Here is a tiny trained network, its code and every weight. The questions are about switching its units off for an input and a class, where a switched-off unit gives its printed mean instead of its output.

import numpy as np


def w(rows, s, z=0):
    codes = np.array(rows[::2]) - 128.0
    scale = np.full(codes.shape[1], s)
    scale[-1] = z or s
    return codes * scale


def norm(h):
    return h / np.sqrt((h * h).mean(-1, keepdims=True) + 1e-5)


def f(y):
    return np.maximum(y, 0)


def log_softmax(a):
    a = a - a.max(-1, keepdims=True)
    return a - np.log(np.exp(a).sum(-1, keepdims=True))


def net(x, mask):
    res = np.array(x, float).reshape(1, 5) / 4 @ E
    u = 0
    for l in range(4):
        y = f(norm(res) @ A[l][:, :-1].T + A[l][:, -1])
        res = res + np.where(mask[u : u + 8], y, B[l][:, -1]) @ B[l][:, :-1]
        u += 8
    return log_softmax(norm(res)[-1] @ U[:, :-1].T + U[:, -1])


A, B = {}, {}
E = w([
[64,214,196,44,145,105],'x0',
[192,45,169,28,53,126],'x1',
[109,75,142,156,156,212],'x2',
[41,143,189,182,118,37],'x3',
[160,254,228,190,146,164],'x4',
],0.0064)
A[0] = w([
[142,131,33,126,113,25,126],'0.n0',
[21,121,132,46,144,107,122],'0.n1',
[183,191,201,32,107,58,91],'0.n2',
[24,180,211,126,133,40,135],'0.n3',
[123,137,61,189,254,99,97],'0.n4',
[150,60,204,84,2,86,125],'0.n5',
[134,216,103,164,182,145,31],'0.n6',
[177,39,104,165,109,126,2],'0.n7',
],0.0079,0.0072)
B[0] = w([
[193,99,87,89,68,47,203],'0.n0',
[100,140,82,113,80,146,211],'0.n1',
[172,120,170,148,43,165,210],'0.n2',
[49,131,174,170,148,121,253],'0.n3',
[150,123,68,165,75,100,180],'0.n4',
[165,64,117,95,137,11,235],'0.n5',
[96,161,164,54,117,74,152],'0.n6',
[116,153,177,128,63,103,151],'0.n7',
],0.011,0.0064)
A[1] = w([
[90,84,66,143,146,186,148],'1.n0',
[132,186,52,161,148,166,113],'1.n1',
[159,104,193,95,134,186,103],'1.n2',
[126,229,164,51,114,126,165],'1.n3',
[211,121,121,189,184,157,2],'1.n4',
[112,199,153,163,164,91,91],'1.n5',
[134,199,128,177,83,175,173],'1.n6',
[146,245,140,78,254,144,70],'1.n7',
],0.0099,0.0069)
B[1] = w([
[99,179,95,106,166,141,198],'1.n0',
[173,134,68,162,113,141,173],'1.n1',
[143,137,72,147,78,106,173],'1.n2',
[127,128,75,108,5,102,254],'1.n3',
[195,169,135,108,126,200,142],'1.n4',
[110,87,198,131,163,139,196],'1.n5',
[139,147,115,145,131,209,244],'1.n6',
[95,29,78,100,25,44,166],'1.n7',
],0.012,0.0044)
A[2] = w([
[68,89,133,169,64,134,132],'2.n0',
[97,170,159,117,88,134,106],'2.n1',
[189,146,109,12,115,132,134],'2.n2',
[230,168,146,91,114,93,110],'2.n3',
[32,68,115,89,122,116,124],'2.n4',
[94,155,75,162,139,101,131],'2.n5',
[189,131,172,27,226,65,16],'2.n6',
[152,194,169,122,227,97,6],'2.n7',
],0.011,0.022)
B[2] = w([
[122,147,103,120,133,74,254],'2.n0',
[110,135,111,111,104,126,161],'2.n1',
[163,107,99,115,175,134,243],'2.n2',
[131,89,109,184,108,108,179],'2.n3',
[96,169,140,95,164,103,217],'2.n4',
[93,101,132,105,144,110,185],'2.n5',
[69,136,56,110,121,219,128],'2.n6',
[108,23,51,159,133,251,128],'2.n7',
],0.016,0.0069)
A[3] = w([
[124,50,111,86,227,195,90],'3.n0',
[134,137,253,193,136,164,107],'3.n1',
[159,182,180,149,110,84,146],'3.n2',
[203,60,163,133,63,126,126],'3.n3',
[193,55,124,85,132,195,2],'3.n4',
[68,168,164,102,68,104,109],'3.n5',
[52,83,116,143,143,119,113],'3.n6',
[96,153,103,171,159,74,163],'3.n7',
],0.012,0.0099)
B[3] = w([
[158,154,222,99,158,71,163],'3.n0',
[221,23,141,97,146,232,146],'3.n1',
[165,86,130,104,193,171,192],'3.n2',
[137,98,33,251,55,88,249],'3.n3',
[8,126,166,249,129,76,148],'3.n4',
[107,227,166,110,242,147,243],'3.n5',
[96,181,167,176,114,82,188],'3.n6',
[105,90,196,143,114,138,254],'3.n7',
],0.011,0.0066)
U = w([
[226,200,111,184,93,231,147],'0',
[207,38,23,156,21,50,154],'1',
[121,190,227,121,159,239,97],'2',
[197,70,116,50,223,84,129],'3',
[69,148,54,158,157,176,122],'4',
[147,105,146,109,108,160,5],'5',
[7,194,184,113,147,51,146],'6',
[179,25,226,175,169,172,103],'7',
],0.02,0.022)

Each question gives the input, the list of numbers given to net, and the class t.
The units are the neurons (one row each of A and B). Each row of codes is followed by its name. A weight is (code - 128) times the scale printed after its matrix; where a second scale follows, it is the last column's (A, B and U).
mask holds one flag per neuron, layer by layer. A switched-off neuron (its flag False) gives its mean, the last column of its row in B, instead of its output. The means were averaged over made-up inputs and are rounded, as every weight is.
A unit's drop is (log p(t) with every unit on - log p(t) with that unit switched off) / (log p(t) with every unit on - log p(t) with every unit switched off).
most important unit: the unit with the biggest drop
top k neurons: the k neurons with the biggest drops, biggest first
top k neurons in layer l: the k neurons of layer l with the biggest drops, biggest first
drop of u: that unit's drop, to one decimal
input [5,1,-1,-3,3], class 0: top 2 neurons : [0.n2; 0.n5]
input [-1,-4,5,-7,-7], class 3: top neuron in layer 1 : [1.n0]
input [2,3,-4,5,7], class 2: top 2 neurons : [0.n3; 3.n5]
input [3,1,1,-1,6], class 0: top 2 neurons : [0.n2; 1.n6]
input [-4,1,-1,-3,6], class 0: top 2 neurons : [1.n6; 0.n5]
input [-7,-8,7,2,2], class 0: top 2 neurons : [0.n3; 0.n5]
input [2,0,-3,0,8], class 2: top 3 neurons in layer 0 : [0.n2; 0.n3; 0.n5]
input [0,4,8,-1,-1], class 3: top 4 neurons : [0.n2; 0.n0; 0.n3; 1.n3]
input [0,0,7,-5,-3], class 3: top 3 neurons : [0.n3; 3.n0; 1.n0]
input [-2,3,6,1,-7], class 3: top 3 neurons : [0.n3; 2.n4; 0.n2]
input [5,3,6,-1,-2], class 3: top 2 neurons : [0.n3; 2.n2]
input [5,4,4,0,-5], class 3: top 2 neurons in layer 2 : [2.n2; 2.n4]
input [0,-1,0,-3,-6], class 3: top 2 neurons in layer 0 : [0.n2; 0.n5]
input [-2,0,1,-6,3], class 0: top neuron : [0.n5]
input [-1,-1,-4,4,5], class 2: top 2 neurons in layer 3 : [3.n1; 3.n5]
input [-4,-6,6,0,-3], class 4: top 2 neurons in layer 0 : [0.n5; 0.n0]
input [0,3,0,7,-6], class 6: drop of 2.n4 : 0.3
input [0,0,7,-5,-4], class 3: drop of 0.n3 : 0.7
input [1,1,2,-5,-4], class 3: drop of 1.n3 : 0.0
input [-1,-1,-4,4,-2], class 6: most important unit : 0.n3
